Below is a small trained network, with its code and all its weights. Each question gives an input and a target symbol and asks what happens when units are switched off, that is, made to give their printed mean instead of their output.

import numpy as np


def w(rows, s, z=0):
    codes = np.array(rows[::2]) - 128.0
    scale = np.full(codes.shape[1], s)
    scale[-1] = z or s
    return codes * scale


def f(y):
    return y / 2 * (1 + np.tanh(0.7978845608 * (y + 0.044715 * y**3)))


def softmax(a):
    e = np.exp(a - a.max(-1, keepdims=True))
    return e / e.sum(-1, keepdims=True)


def log_softmax(a):
    a = a - a.max(-1, keepdims=True)
    return a - np.log(np.exp(a).sum(-1, keepdims=True))


def net(x, mask):
    ids = ['αγδελμξστψ'.index(c) for c in x.split()]
    T = len(ids)
    res = E[ids] + P[:T]
    u = 0
    for l in range(2):
        r = res
        for j in range(2):
            rows = slice(2 * j, 2 * j + 2)
            q, k, v = (r @ M[l][rows].T for M in (Q, K, V))
            z = softmax(np.where(np.tri(T) > 0, q @ k.T / 2**0.5, -1e9)) @ v
            o = O[l][rows]
            res = res + np.where(mask[u + j], z, o[:, -1]) @ o[:, :-1]
        u += 2
        y = f(res @ A[l][:, :-1].T + A[l][:, -1])
        res = res + np.where(mask[u : u + 8], y, B[l][:, -1]) @ B[l][:, :-1]
        u += 8
    return log_softmax(res[-1] @ U[:, :-1].T + U[:, -1])


Q, K, V, O, A, B = {}, {}, {}, {}, {}, {}
E = w([
[105,153,35],'α',
[106,151,49],'γ',
[115,154,26],'δ',
[84,160,48],'ε',
[95,162,40],'λ',
[92,155,33],'μ',
[70,167,39],'ξ',
[147,113,30],'σ',
[154,143,7],'τ',
[226,58,56],'ψ',
],0.013)
P = w([
[81,99,153],'0',
[102,167,137],'1',
[125,198,125],'2',
[63,67,87],'3',
[168,137,117],'4',
[172,187,81],'5',
[66,4,76],'6',
[195,120,73],'7',
[189,167,39],'8',
],0.019)
Q[0] = w([
[105,220,133],'0.h1',
[189,68,189],'0.h1',
[128,73,43],'0.h2',
[159,245,24],'0.h2',
],0.011)
K[0] = w([
[186,58,4],'0.h1',
[246,173,195],'0.h1',
[92,13,25],'0.h2',
[210,61,2],'0.h2',
],0.0098)
V[0] = w([
[111,184,113],'0.h1',
[182,190,228],'0.h1',
[51,52,209],'0.h2',
[255,42,99],'0.h2',
],0.0063)
O[0] = w([
[100,148,88,137],'0.h1',
[80,177,173,2],'0.h1',
[24,134,242,119],'0.h2',
[254,189,75,223],'0.h2',
],0.0074,0.0086)
A[0] = w([
[109,154,73,3],'0.n1',
[94,14,35,107],'0.n2',
[129,52,150,135],'0.n3',
[92,103,235,114],'0.n4',
[250,116,104,162],'0.n5',
[46,160,254,164],'0.n6',
[102,160,139,231],'0.n7',
[55,200,136,240],'0.n8',
],0.0086,0.0043)
B[0] = w([
[175,74,200,142],'0.n1',
[136,25,135,205],'0.n2',
[66,32,254,134],'0.n3',
[47,187,92,127],'0.n4',
[87,164,78,254],'0.n5',
[32,148,30,130],'0.n6',
[138,143,43,128],'0.n7',
[148,122,42,134],'0.n8',
],0.0075,0.02)
Q[1] = w([
[166,9,82],'1.h1',
[200,253,8],'1.h1',
[35,2,74],'1.h2',
[247,205,170],'1.h2',
],0.0075)
K[1] = w([
[70,126,254],'1.h1',
[183,27,34],'1.h1',
[172,196,143],'1.h2',
[128,76,204],'1.h2',
],0.0088)
V[1] = w([
[38,117,106],'1.h1',
[247,150,113],'1.h1',
[159,155,83],'1.h2',
[138,171,138],'1.h2',
],0.012)
O[1] = w([
[2,173,214,253],'1.h1',
[200,67,18,7],'1.h1',
[65,137,155,201],'1.h2',
[98,158,200,54],'1.h2',
],0.0079,0.013)
A[1] = w([
[147,161,127,241],'1.n1',
[141,253,133,152],'1.n2',
[145,208,187,31],'1.n3',
[127,90,80,12],'1.n4',
[149,117,141,124],'1.n5',
[122,192,156,2],'1.n6',
[102,200,186,43],'1.n7',
[100,45,167,82],'1.n8',
],0.015,0.01)
B[1] = w([
[77,166,146,201],'1.n1',
[168,78,160,248],'1.n2',
[144,144,52,161],'1.n3',
[122,128,250,181],'1.n4',
[148,162,120,122],'1.n5',
[170,158,80,162],'1.n6',
[193,109,159,242],'1.n7',
[172,171,86,247],'1.n8',
],0.012,0.016)
U = w([
[107,114,195,116],'α',
[110,61,153,176],'γ',
[66,79,222,187],'δ',
[165,10,176,92],'ε',
[118,108,192,113],'λ',
[145,165,191,2],'μ',
[170,102,197,43],'ξ',
[66,127,167,207],'σ',
[23,133,103,215],'τ',
[174,151,47,141],'ψ',
],0.013,0.0078)

Each question gives the input, a string of symbols that net reads in full, and the target symbol t.
The units are the heads (2 rows each of Q, K, V and O) and the neurons (one row each of A and B). Each row of codes is followed by its name. A weight is (code - 128) times the scale printed after its matrix; where a second scale follows, it is the last column's (O, A, B and U).
mask holds one flag per unit, layer by layer, with each layer's heads first. A switched-off unit (its flag False) gives its mean, the last column of its rows in O or B, instead of its output. The means were averaged over made-up inputs and are rounded, as every weight is.
A unit's drop is (log p(t) with every unit on - log p(t) with that unit switched off) / (log p(t) with every unit on - log p(t) with every unit switched off).
The circuit of an input: a set's keep is (log p(t) with only the set's units on - log p(t) with every unit switched off) / (log p(t) with every unit on - log p(t) with every unit switched off). Starting from the 12 units with the biggest drops (on a tie, the unit counted first), units are removed one at a time, each time the one whose removal leaves the highest keep (on an exact tie, the one counted first), for as long as the keep stays at least 0.8.
circuit, biggest first: the units of the circuit, biggest drop first
unit that matters most: the unit with the biggest drop
k most important neurons: the k neurons with the biggest drops, biggest first
k most important neurons of layer l: the k neurons of layer l with the biggest drops, biggest first
heads that matter: for each layer, one digit per head in row order, 1 if its drop is at least 0.15 and else 0, layers parted by /
input ψ δ ψ δ ψ δ ε, target ε: unit that matters most	1.h1
input ψ τ ψ δ μ ψ δ τ α, target τ: circuit, biggest first	(1.n7; 1.n8)
input σ ψ δ ψ γ ψ ξ, target ψ: circuit, biggest first	(1.n8; 0.n2; 1.n2)
input σ ψ σ ξ ξ α, target ξ: 4 most important neurons of layer 1	(1.n7; 1.n2; 1.n8; 1.n6)
input δ τ ψ δ δ ξ τ ξ μ, target τ: circuit, biggest first	(1.n7; 1.n8)
input σ ψ ξ δ α, target δ: heads that matter	01 / 00
input δ ψ δ ψ, target τ: 2 most important neurons	(0.n5; 1.n2)
input ψ λ ξ λ, target ε: heads that matter	00 / 10
input ψ ψ ψ δ τ, target δ: 2 most important neurons	(0.n2; 1.n8)
input ψ τ ψ μ τ τ, target τ: heads that matter	11 / 10
input ψ ψ ψ ξ μ, target ξ: heads that matter	01 / 11
input ξ δ μ, target ξ: circuit, biggest first	(1.n2; 0.n2)
input δ δ ξ δ μ ψ δ ξ, target δ: circuit, biggest first	(0.h2; 1.n8)
input ψ ψ σ μ, target ε: 2 most important neurons of layer 1	(1.n4; 1.n1)
input ψ τ τ ξ, target ε: most important neuron of layer 1	(1.n4)
input ψ δ μ σ, target ε: circuit, biggest first	(1.h1; 1.n4)
input γ γ ψ ψ σ δ δ τ ξ, target τ: heads that matter	10 / 00
input ξ ε ψ ξ γ, target ξ: heads that matter	01 / 11
input ψ ψ ψ τ, target ε: heads that matter	00 / 10
input μ ξ σ τ, target δ: 2 most important neurons	(0.n5; 0.n2)
input ψ ψ ξ, target ψ: unit that matters most	1.h1
input ψ γ ψ ψ τ δ α, target ε: 2 most important neurons	(0.n2; 1.n4)
input α λ τ, target τ: heads that matter	01 / 10
input ψ σ τ δ, target ε: circuit, biggest first	(1.h1; 1.n4)
input ψ ψ λ δ ξ, target δ: heads that matter	11 / 00
input λ ξ μ δ σ, target δ: circuit, biggest first	(0.h2; 1.h1)
